Below is a small trained network, with its code and all its weights. Each question gives an input and a class and asks what happens when units are switched off, that is, made to give their printed mean instead of their output.

import numpy as np


def w(rows, s, z=0):
    codes = np.array(rows[::2]) - 128.0
    scale = np.full(codes.shape[1], s)
    scale[-1] = z or s
    return codes * scale


def f(y):
    return y / 2 * (1 + np.tanh(0.7978845608 * (y + 0.044715 * y**3)))


def log_softmax(a):
    a = a - a.max(-1, keepdims=True)
    return a - np.log(np.exp(a).sum(-1, keepdims=True))


def net(x, mask):
    res = np.array(x, float).reshape(1, 5) / 4 @ E
    y = f(res @ A[0][:, :-1].T + A[0][:, -1])
    res = res + np.where(mask, y, B[0][:, -1]) @ B[0][:, :-1]
    return log_softmax(res[-1] @ U[:, :-1].T + U[:, -1])


A, B = {}, {}
E = w([
[118,131,211,110,180,152,133,103,115,62,160],'x0',
[100,238,87,125,75,228,84,79,182,128,117],'x1',
[5,139,100,146,156,173,218,167,106,75,98],'x2',
[95,176,172,62,143,80,134,114,179,197,192],'x3',
[101,122,159,96,122,76,57,112,190,89,60],'x4',
],0.013)
A[0] = w([
[144,147,44,164,190,221,158,126,74,121,157,199],'neuron 0',
[58,118,151,128,149,134,130,150,144,20,65,163],'neuron 1',
[81,172,115,158,205,254,161,119,65,122,157,170],'neuron 2',
[137,47,160,218,222,89,233,156,97,100,131,254],'neuron 3',
[169,152,176,111,153,93,128,100,187,142,170,169],'neuron 4',
[95,213,72,118,137,123,148,161,165,220,125,151],'neuron 5',
[125,105,11,195,73,188,121,140,122,97,110,177],'neuron 6',
],0.0085,0.0034)
B[0] = w([
[164,130,128,190,20,114,196,191,155,84,155,214],'neuron 0',
[13,130,113,56,200,160,91,147,120,10,55,216],'neuron 1',
[138,172,215,149,97,232,176,170,111,64,218,232],'neuron 2',
[132,36,140,26,162,72,245,171,84,155,138,253],'neuron 3',
[161,146,195,35,104,110,82,155,126,176,117,210],'neuron 4',
[81,116,55,125,100,96,135,142,212,131,172,213],'neuron 5',
[173,124,96,242,140,187,158,133,96,164,1,222],'neuron 6',
],0.0086,0.014)
U = w([
[184,161,234,91,152,102,8,61,178,169,147,195],'0',
[154,51,160,97,184,42,169,149,71,146,185,147],'1',
[140,167,151,166,92,165,193,181,126,72,189,99],'2',
[104,204,58,101,114,72,109,117,235,219,179,210],'3',
[181,92,38,186,112,135,126,159,91,141,47,127],'4',
[108,132,85,149,173,129,107,104,77,135,172,3],'5',
[91,220,102,147,128,171,124,51,194,75,88,104],'6',
[74,87,148,101,204,108,109,159,130,40,103,144],'7',
],0.011,0.0036)

Each question gives the input, the list of numbers given to net, and the class t.
The units are the neurons (one row each of A and B). Each row of codes is followed by its name. A weight is (code - 128) times the scale printed after its matrix; where a second scale follows, it is the last column's (A, B and U).
mask holds one flag per neuron, in row order. A switched-off neuron (its flag False) gives its mean, the last column of its row in B, instead of its output. The means were averaged over made-up inputs and are rounded, as every weight is.
A unit's drop is (log p(t) with every unit on - log p(t) with that unit switched off) / (log p(t) with every unit on - log p(t) with every unit switched off).
The circuit of an input: a set's keep is (log p(t) with only the set's units on - log p(t) with every unit switched off) / (log p(t) with every unit on - log p(t) with every unit switched off). Starting from all 7 units, units are removed one at a time, each time the one whose removal leaves the highest keep (on an exact tie, the one counted first), for as long as the keep stays at least 0.8.
circuit, biggest first: the units of the circuit, biggest drop first
unit that matters most: the unit with the biggest drop
top k neurons: the k neurons with the biggest drops, biggest first
drop of u: that unit's drop, to one decimal
input [-2,2,-4,-1,1], class 0: circuit, biggest first	neuron 0; neuron 3
input [7,6,1,6,1], class 0: unit that matters most	neuron 4
input [-6,-2,-8,4,-5], class 3: top 2 neurons	neuron 5; neuron 2
input [-1,-1,0,0,-2], class 1: top 2 neurons	neuron 2; neuron 6
input [2,2,-1,-4,3], class 6: top 2 neurons	neuron 3; neuron 4
input [-5,1,7,7,7], class 3: top 4 neurons	neuron 5; neuron 2; neuron 3; neuron 6
input [6,-1,-8,-7,7], class 0: drop of neuron 0	0.0
input [-1,7,-2,4,-5], class 3: drop of neuron 1	0.2
input [3,4,-7,0,-5], class 0: drop of neuron 5	0.0
input [-7,8,5,-6,5], class 4: drop of neuron 6	6.6
input [5,4,0,8,4], class 0: top 2 neurons	neuron 4; neuron 0
